Each row has two labels, one from each of two sets.
[  7   7   2   2  -1   5  -5   3  -9   6  14   4 -13 -16   6  -9  10   9
   1 -19  20   4   0  -4  -2   3  -3  -7  16  15   4  -3  -7  -3   2] -> Z & (55)
[  8   8 -12  -1 -12  -8   2   2  -2  -5   7  -6 -14  -2   3  -9  11  12
   7  13   3  -2   3  -1   5  -4  15  -1   3  16  10  16   1  -3   1] -> Z & (55)
[ -7   6   8 -16   6  -2   8  -7   3  -1  -7  -3  11 -15   6   1   9   2
   5  -2 -16   0  -1   9  -8   9   2   5  -4   0   9  14  11  -4   5] -> L & (55)
[  9   8 -10   5  -3 -12  -1  -1   3 -15   1 -16 -14  19  10  -1  -3   4
   9  40   0 -16   3   5  10   5   3   0  -6   4   8  26   8  -5 -11] -> H & (57)
[  8  14  -1 -17   6 -20  10 -14  11 -15 -17 -16   1  -5  11  -5  16  18
  13  26 -28 -13  -7  16   6  19  17  14 -16  13  19  41  33 -11   5] -> L & (55)
[ -3   4   4 -11   6  -3   1  -5   1  11  -3  13   8 -33   0  -2  23  12
   0 -33  -8   6  -7  -4  -8  14   6   3  11  13   9  -4   3  -2  15] -> L & (55)
[ 10   6 -11   1  -6  -8  -8   2  -1  -1   7  -2 -18   0   3  -9  14  15
   5   2  11   3  -2  -3  11   4   8  -3   9  19   6   8  -2  -2   5] -> Z & (57)
[  8   4 -10   0  -8 -10  -7   2  -5   5  11   5 -15 -13   1  -8  19  16
   0 -15  17   8  -3  -8   5   5  10  -6  17  18   7  -2  -7  -2   8] -> H & (57)
[ 24   3  -8  -4  -4 -10  -6   5   0 -10  -1 -13 -17  15   3 -10  -5  14
   7  21   6   0  -1   3  17   1   9   6  -8   9   4  17  13  -5   0] -> H & (57)
[ -1   3  -4  -6   6  -7   4  -6   8   5  -8   3   8 -12   3   3  14   6
   3  -1 -17  -4  -8   5  -2  15  12   3   3   4  10  10  15  -2   7] -> L & (57)
[ 15   8 -10   1  -9 -13   0   1   2 -13   2 -18 -17  21   8  -3  -3   7
   7  41   2 -12   2   5  14   3   7   1  -7   8   8  26   9  -5  -7] -> Z & (55)
[ 11   1 -12   1  -7  -7  -9   4  -5   7   9   7 -18 -12  -4 -12  15  21
   1 -22  21  13  -4 -10   7   2   9  -4  14  21   4  -6  -9  -2  11] -> H & (51)
[  0  -2  -8 -10   7  -8  -6  -6   6   7  -6  16   5 -25  -5  -2  22  20
   0 -35 -10  12 -16  -1   0  18  13   5   8  16   7  -9   4  -1  20] -> L & (54)
[ -2   7  -6 -13   0 -14  13 -11  10 -10 -10  -6  10  -6   2   4  20   4
  32  20 -28 -10  -4  11   1   7  12  18 -11   3  14  23  21  -7   2] -> L & (51)
[  9   3 -13   1  -9  -5 -10   5  -3  -2  10  -1 -20   3   1  -8  11  16
   5   1  13   3  -2  -6  10   6   8  -5  11  16   5   5  -6   2   2] -> H & (54)
[ 10   4 -11   0  -8  -4  -7   2  -5   0   9   2 -16  -4  -1  -8   9  10
   1  -5  12   5  -1  -5   5  -1   6  -6  10  15   5   1  -6   4   4] -> H & (51)
[ -2   2   6 -17   7  -1   0  -7   0  13  -4  17  11 -48  -4  -8  29  21
  -2 -55  -7  15 -11  -3 -10  12  11   4  13  16  10  -3   8  -2  25] -> L & (55)
[ -3   0  -5  -9  11 -12   3 -11   8   3 -11   3  10 -19  -5   1  17  10
   0 -15 -18   5  -6  -3  -2  12  11   8   3   8   8   3  10  -1  14] -> L & (57)
[  6  12  -8  -7 -18  -5  12  -2  -4  -6   9  -6  -7 -11   4  -4   8   2
   3  16  -6  -5  11  -1  -1 -18   8  -8   1   8  11  17   2  -4  -3] -> H & (55)
[  3   3  -3 -10   9 -13  -1  -8   9  -3 -11   1   3 -13   0  -4  15  17
   5  -5 -12   3 -10   9   4  19  11   8  -4  12   9  14  16  -4  11] -> L & (57)
[ 10   0 -22   3  -8  -9  -9   2  -1   2   8   3 -18   6  -2  -5  14  18
   0  -3   1   7  -4  -6  12   1   8  -6  13  18   5  -1  -9   2   7] -> Z & (57)
[ -6 -10 -12  -1   3  -2  -4  -6   5   9  -6  15   7  -9 -10   6  12   4
  -5 -20 -11   7 -13  -6  -2  11   5   1  11   0   1 -14  -5   4  12] -> L & (51)
[ 12  -6 -11  -1  -7  -4  -9   2   1   6   8   6 -15  -8  -6  -9  16  15
   0 -18  14   8  -3  -9   6   4   6  -5  14  18   4  -5  -9   2   9] -> H & (54)
[  1  -1  -6 -11   8 -11   1  -9   8   3 -13   9   6 -13  -3   3  18  15
   1 -11 -18   2 -13   2   1  18  12   7  -1   9   8   1  13  -2  15] -> L & (54)
[ -6  -7  -7  -6   9  -2  -7  -6   4  10  -8  17   9 -21  -7   3  20  17
  -4 -36  -9  11 -15  -7  -3  18   6   3  13   8   4 -14  -2   4  20] -> L & (54)
[ -1  -3  -8 -10   2 -13   2  -6   8   2 -11   7   8 -10  -6   2  13  12
  -1 -14 -20   5 -11  -2   3   8  13   8  -1   7   5   4  12  -5  15] -> L & (51)
[  1   3  -9  -8   5 -10   3  -8   7  -4  -9   4   3  -9   1   3  17  12
   3   2 -16  -4 -10   3   2  17   9   4   1  10  14  10   9  -3  13] -> L & (57)
[  0   1  -7  -9   7  -8   0  -7   7   3  -9   6   6 -15  -1   3  19  13
   1 -15 -14   0 -12   2   0  17  10   5   5   8   7   3   6  -2  11] -> L & (57)
[ 14   6  -5   4   0  -6  -9   5  -3  -4   6  -9 -21   8   9  -9   3  13
  11  14  15  -7  -2   3  10  13   2   1   4  14   4  13   2  -5  -2] -> Z & (57)
[  7   4 -19   4 -14  -5  -3   2  -4   0  10   3 -16  -3   0  -5  12   9
   0   3  10   4   2 -10   7  -7   3 -11  16  16   6   2  -9   1   3] -> H & (51)
[ 14   3 -12   3 -10  -7  -4   4   0  -2   7  -2 -20   7   0 -11   8  16
   6   8   8   1  -2  -3  15   3  10  -3   5  17   5   7  -2  -1   1] -> H & (57)
[  9   2 -15   4  -8  -8  -9   4  -1   1  11   0 -19   3   1  -5  13  16
   3   0  16   3  -3  -6  10   5   6  -5  11  15   3  -1  -9   0   5] -> Z & (54)
[  8   3  -4   8   0  -2  -8   5  -3   0   8   0 -14   2   2  -4   7   9
   1  -3  15   0  -1  -3   6   6   0  -4  10  10   2  -2  -7  -1   2] -> Z & (57)
[  8  -7 -26   6 -13  -6 -10   4  -2   5   7   9 -16   3  -9  -3  12  12
  -1 -10  14  11  -6 -14  10   0   7  -9  21  17   2 -12 -15   4  10] -> Z & (51)
[ 11  11  -4   0  -9  -4   0   3  -9  -5  14  -3 -19  -6  11  -9  13  12
   6  10  14  -6   9   0   4  -4   4  -7  11  16   9  15  -3  -4  -4] -> H & (55)
